Here is a tiny trained network, its code and every weight. The questions are about switching its units off for an input and a class, where a switched-off unit gives its printed mean instead of its output.

import numpy as np


def w(rows, s, z=0):
    codes = np.array(rows[::2]) - 128.0
    scale = np.full(codes.shape[1], s)
    scale[-1] = z or s
    return codes * scale


def f(y):
    return y / 2 * (1 + np.tanh(0.7978845608 * (y + 0.044715 * y**3)))


def log_softmax(a):
    a = a - a.max(-1, keepdims=True)
    return a - np.log(np.exp(a).sum(-1, keepdims=True))


def net(x, mask):
    res = np.array(x, float).reshape(1, 8) / 4 @ E
    y = f(res @ A[0][:, :-1].T + A[0][:, -1])
    res = res + np.where(mask, y, B[0][:, -1]) @ B[0][:, :-1]
    return log_softmax(res[-1] @ U[:, :-1].T + U[:, -1])


A, B = {}, {}
E = w([
[144,158,140,124,115,137,149,114,137],'x0',
[111,108,121,135,135,113,116,140,124],'x1',
[136,155,202,135,189,73,203,107,12],'x2',
[124,143,138,114,113,115,124,123,125],'x3',
[34,137,190,66,208,166,139,93,179],'x4',
[135,67,100,135,166,163,104,132,116],'x5',
[23,159,87,130,52,223,195,158,63],'x6',
[92,196,139,242,132,150,62,30,113],'x7',
],0.011)
A[0] = w([
[128,118,179,157,177,58,163,103,11,171],'n1',
[138,147,139,202,164,115,89,65,141,88],'n2',
[114,165,119,153,116,137,93,101,115,50],'n3',
[64,146,92,122,97,210,172,156,72,73],'n4',
[227,135,179,124,199,24,52,119,198,76],'n5',
[107,156,112,143,122,142,55,80,80,68],'n6',
[125,112,144,121,121,107,127,109,92,78],'n7',
[121,135,93,111,82,150,51,143,153,151],'n8',
[119,154,138,187,136,138,102,97,125,84],'n9',
[125,130,162,148,166,100,157,126,51,135],'n10',
[87,139,60,124,52,158,69,137,228,133],'n11',
[169,129,96,171,93,114,110,130,92,87],'n12',
[128,119,112,144,75,151,87,155,200,157],'n13',
[137,142,128,111,160,153,102,138,94,117],'n14',
[113,99,110,101,154,93,151,183,115,86],'n15',
[171,136,151,119,178,121,179,120,26,137],'n16',
[88,160,137,192,145,112,47,68,118,107],'n17',
[210,106,162,38,135,106,132,195,145,87],'n18',
[113,158,163,81,183,141,135,116,11,125],'n19',
[108,110,74,57,130,123,185,168,117,102],'n20',
[155,129,117,169,91,115,91,165,82,38],'n21',
[118,125,124,88,93,168,64,125,230,147],'n22',
[85,185,115,173,188,145,97,101,124,92],'n23',
[108,147,86,137,115,124,91,123,184,52],'n24',
[123,94,122,108,110,106,130,163,123,86],'n25',
[197,119,112,147,52,120,84,151,62,41],'n26',
[102,117,129,139,133,110,130,135,135,97],'n27',
[134,96,135,131,141,132,134,73,147,42],'n28',
[21,105,200,62,178,143,114,63,174,44],'n29',
[70,152,154,106,178,154,123,128,197,21],'n30',
[63,147,150,114,221,154,135,101,172,19],'n31',
[118,99,147,140,100,162,146,126,106,1],'n32',
[139,112,144,139,80,113,106,142,110,37],'n33',
[184,122,166,137,180,110,111,136,197,52],'n34',
[86,149,102,113,146,170,150,125,128,74],'n35',
[221,109,77,190,49,98,135,147,76,52],'n36',
[75,130,115,123,77,171,145,137,44,55],'n37',
[141,129,110,97,126,161,103,120,129,74],'n38',
[138,130,141,158,164,124,167,135,110,79],'n39',
[120,151,163,219,97,159,53,70,96,112],'n40',
[153,128,100,168,93,112,105,102,87,89],'n41',
[127,139,158,110,134,108,113,122,59,144],'n42',
[89,164,112,115,100,186,99,129,29,80],'n43',
[198,137,123,117,197,93,81,88,155,56],'n44',
[48,169,60,104,78,179,153,182,69,80],'n45',
[123,153,141,129,143,109,96,168,129,45],'n46',
[155,82,142,65,114,114,202,198,160,62],'n47',
],0.011,0.004)
B[0] = w([
[191,132,77,164,171,85,183,96,183,241],'n1',
[132,164,89,67,132,153,95,132,115,190],'n2',
[127,138,119,104,126,133,117,160,105,153],'n3',
[81,150,111,159,93,122,53,53,88,218],'n4',
[39,138,116,218,78,130,47,57,79,250],'n5',
[146,153,99,94,114,136,109,183,126,171],'n6',
[135,130,123,117,122,114,147,103,158,139],'n7',
[184,117,103,154,170,105,182,101,169,190],'n8',
[131,171,87,72,127,152,120,182,109,167],'n9',
[149,133,70,155,155,92,173,115,179,196],'n10',
[149,118,85,158,197,62,179,105,185,237],'n11',
[97,87,184,101,97,123,165,153,132,173],'n12',
[178,149,95,157,190,114,167,94,180,198],'n13',
[122,132,132,131,128,118,131,133,155,135],'n14',
[127,153,98,103,118,125,131,158,121,167],'n15',
[168,124,101,158,182,93,144,142,174,215],'n16',
[156,189,85,75,108,196,104,198,127,200],'n17',
[142,197,75,68,92,207,85,180,115,213],'n18',
[182,113,109,156,171,54,173,117,161,207],'n19',
[141,158,106,79,110,160,88,167,116,193],'n20',
[113,80,180,113,140,137,129,140,128,164],'n21',
[201,106,109,168,217,53,164,114,187,216],'n22',
[128,150,116,80,138,176,136,170,110,182],'n23',
[142,131,111,119,158,108,153,115,142,164],'n24',
[129,138,115,117,111,143,134,155,148,152],'n25',
[120,51,210,116,99,130,171,128,117,190],'n26',
[114,133,129,124,109,140,134,122,157,127],'n27',
[120,143,141,130,116,128,117,135,128,137],'n28',
[119,26,239,125,90,153,182,163,97,222],'n29',
[120,62,191,103,89,130,190,146,99,180],'n30',
[126,59,192,113,85,142,174,155,124,192],'n31',
[107,124,117,129,131,122,115,114,102,137],'n32',
[141,97,150,144,124,135,133,148,128,138],'n33',
[91,156,144,160,103,100,68,96,83,184],'n34',
[89,105,134,153,78,143,129,98,108,161],'n35',
[102,32,254,122,110,140,193,160,99,218],'n36',
[78,140,113,176,101,111,83,90,89,196],'n37',
[128,127,123,127,126,111,142,125,166,138],'n38',
[151,123,126,137,147,104,133,133,148,151],'n39',
[164,175,100,62,119,147,132,186,93,209],'n40',
[97,107,160,91,96,153,160,173,129,168],'n41',
[148,126,106,153,175,126,149,116,173,168],'n42',
[116,155,115,155,117,138,110,98,108,192],'n43',
[73,138,134,173,102,120,79,86,110,194],'n44',
[63,152,120,159,85,97,69,82,124,227],'n45',
[124,109,126,124,121,139,115,117,143,125],'n46',
[144,210,93,67,130,179,113,216,119,208],'n47',
],0.0092,0.017)
U = w([
[177,142,76,175,204,94,165,128,164,204],'0',
[77,157,114,189,99,132,33,94,89,137],'1',
[150,184,73,32,125,177,93,211,105,2],'2',
[122,84,247,115,114,142,175,172,109,188],'3',
],0.013,0.00084)

Each question gives the input, the list of numbers given to net, and the class t.
The units are the neurons (one row each of A and B). Each row of codes is followed by its name. A weight is (code - 128) times the scale printed after its matrix; where a second scale follows, it is the last column's (A, B and U).
mask holds one flag per neuron, in row order. A switched-off neuron (its flag False) gives its mean, the last column of its row in B, instead of its output. The means were averaged over made-up inputs and are rounded, as every weight is.
A unit's drop is (log p(t) with every unit on - log p(t) with that unit switched off) / (log p(t) with every unit on - log p(t) with every unit switched off).
The circuit of an input: a set's keep is (log p(t) with only the set's units on - log p(t) with every unit switched off) / (log p(t) with every unit on - log p(t) with every unit switched off). Starting from the 12 units with the biggest drops (on a tie, the unit counted first), units are removed one at a time, each time the one whose removal leaves the highest keep (on an exact tie, the one counted first), for as long as the keep stays at least 0.8.
units of the circuit, in order: the units of the circuit, biggest drop first
unit that matters most: the unit with the biggest drop
k most important neurons: the k neurons with the biggest drops, biggest first
drop when u is switched off: that unit's drop, to one decimal
input [-5,-6,8,1,4,-4,0,-8], class 0: 2 most important neurons => n19; n1
input [2,-5,0,4,-6,4,-6,-2], class 1: units of the circuit, in order => n5
input [0,-3,-7,4,-3,0,-1,7], class 0: 4 most important neurons => n11; n22; n8; n13
input [-1,2,7,7,8,-4,-3,5], class 3: 4 most important neurons => n29; n31; n30; n11
input [-4,4,6,6,-6,-8,3,-7], class 2: 3 most important neurons => n47; n18; n20
input [-6,-5,7,8,1,3,5,-7], class 0: 4 most important neurons => n19; n1; n16; n10
input [5,-6,0,-6,-4,-1,2,-4], class 2: 2 most important neurons => n29; n47
input [-1,3,-4,-7,-8,7,0,6], class 3: 2 most important neurons => n36; n26
input [2,4,5,-4,-2,-2,-6,4], class 1: 2 most important neurons => n5; n44
input [0,-2,-7,3,-7,-3,8,-5], class 1: 3 most important neurons => n45; n4; n37
input [5,-5,6,-5,-8,-1,-2,8], class 2: 2 most important neurons => n40; n17
input [6,8,-7,7,5,-2,8,-6], class 1: 4 most important neurons => n45; n4; n1; n37
input [-8,-7,-6,-6,4,0,6,-4], class 0: 2 most important neurons => n11; n22
input [2,8,-5,1,8,-2,-1,2], class 3: units of the circuit, in order => n29
input [4,2,-8,-1,3,0,8,-6], class 0: 3 most important neurons => n11; n22; n5
input [2,-5,2,6,-3,-1,3,2], class 1: 2 most important neurons => n29; n31
input [-5,-4,4,-1,8,0,6,5], class 3: 2 most important neurons => n29; n31
input [2,4,-6,0,-5,5,8,0], class 1: drop when n45 is switched off => 1.8
input [4,-6,-4,-8,-8,1,6,-5], class 3: drop when n36 is switched off => 1.3
input [2,-3,4,4,-6,-6,-1,-4], class 3: unit that matters most => n36
input [5,3,5,1,-4,6,3,-7], class 2: drop when n47 is switched off => 0.2
input [8,7,5,2,1,-7,7,-1], class 1: drop when n11 is switched off => 0.0
